Below are the code and all the weights of a small trained network. Each question names an input and a class and asks about switching units off, where a switched-off unit gives its printed mean instead of its output.

import numpy as np


def w(rows, s, z=0):
    codes = np.array(rows[::2]) - 128.0
    scale = np.full(codes.shape[1], s)
    scale[-1] = z or s
    return codes * scale


def f(y):
    return np.maximum(y, 0)


def log_softmax(a):
    a = a - a.max(-1, keepdims=True)
    return a - np.log(np.exp(a).sum(-1, keepdims=True))


def net(x, mask):
    res = np.array(x, float).reshape(1, 2) / 4 @ E
    y = f(res @ A[0][:, :-1].T + A[0][:, -1])
    res = res + np.where(mask, y, B[0][:, -1]) @ B[0][:, :-1]
    return log_softmax(res[-1] @ U[:, :-1].T + U[:, -1])


A, B = {}, {}
E = w([
[211,59,95],'x0',
[99,228,2],'x1',
],0.0095)
A[0] = w([
[105,98,109,82],'N1',
[248,52,216,158],'N2',
[169,104,114,153],'N3',
[27,194,114,243],'N4',
[215,111,96,194],'N5',
[59,113,249,253],'N6',
[143,138,152,220],'N7',
[226,145,139,142],'N8',
],0.013,0.0044)
B[0] = w([
[149,135,121,128],'N1',
[70,93,145,247],'N2',
[143,71,115,160],'N3',
[49,252,153,218],'N4',
[169,28,72,185],'N5',
[26,179,130,230],'N6',
[75,138,98,159],'N7',
[157,50,126,164],'N8',
],0.013,0.014)
U = w([
[127,160,179,41],'0',
[188,154,152,2],'1',
[218,156,174,24],'2',
[164,94,155,86],'3',
[48,196,123,212],'4',
[94,100,162,111],'5',
[168,111,3,202],'6',
],0.015,0.0037)

Each question gives the input, the list of numbers given to net, and the class t.
The units are the neurons (one row each of A and B). Each row of codes is followed by its name. A weight is (code - 128) times the scale printed after its matrix; where a second scale follows, it is the last column's (A, B and U).
mask holds one flag per neuron, in row order. A switched-off neuron (its flag False) gives its mean, the last column of its row in B, instead of its output. The means were averaged over made-up inputs and are rounded, as every weight is.
A unit's drop is (log p(t) with every unit on - log p(t) with that unit switched off) / (log p(t) with every unit on - log p(t) with every unit switched off).
The circuit of an input: a set's keep is (log p(t) with only the set's units on - log p(t) with every unit switched off) / (log p(t) with every unit on - log p(t) with every unit switched off). Starting from all 8 units, units are removed one at a time, each time the one whose removal leaves the highest keep (on an exact tie, the one counted first), for as long as the keep stays at least 0.8.
units of the circuit, in order: the units of the circuit, biggest drop first
top k neurons: the k neurons with the biggest drops, biggest first
drop of u: that unit's drop, to one decimal
input [1,0], class 6: units of the circuit, in order	N4; N6
input [5,-1], class 6: units of the circuit, in order	N5; N4
input [6,-1], class 6: units of the circuit, in order	N5
input [1,2], class 6: units of the circuit, in order	N6; N2
input [7,-3], class 3: units of the circuit, in order	N2; N6; N4; N5
input [3,-3], class 5: top 2 neurons	N2; N4
input [2,-3], class 5: top 2 neurons	N4; N2
input [6,0], class 6: drop of N5	0.1
input [4,-2], class 3: drop of N4	0.3
input [2,-4], class 5: drop of N4	0.7
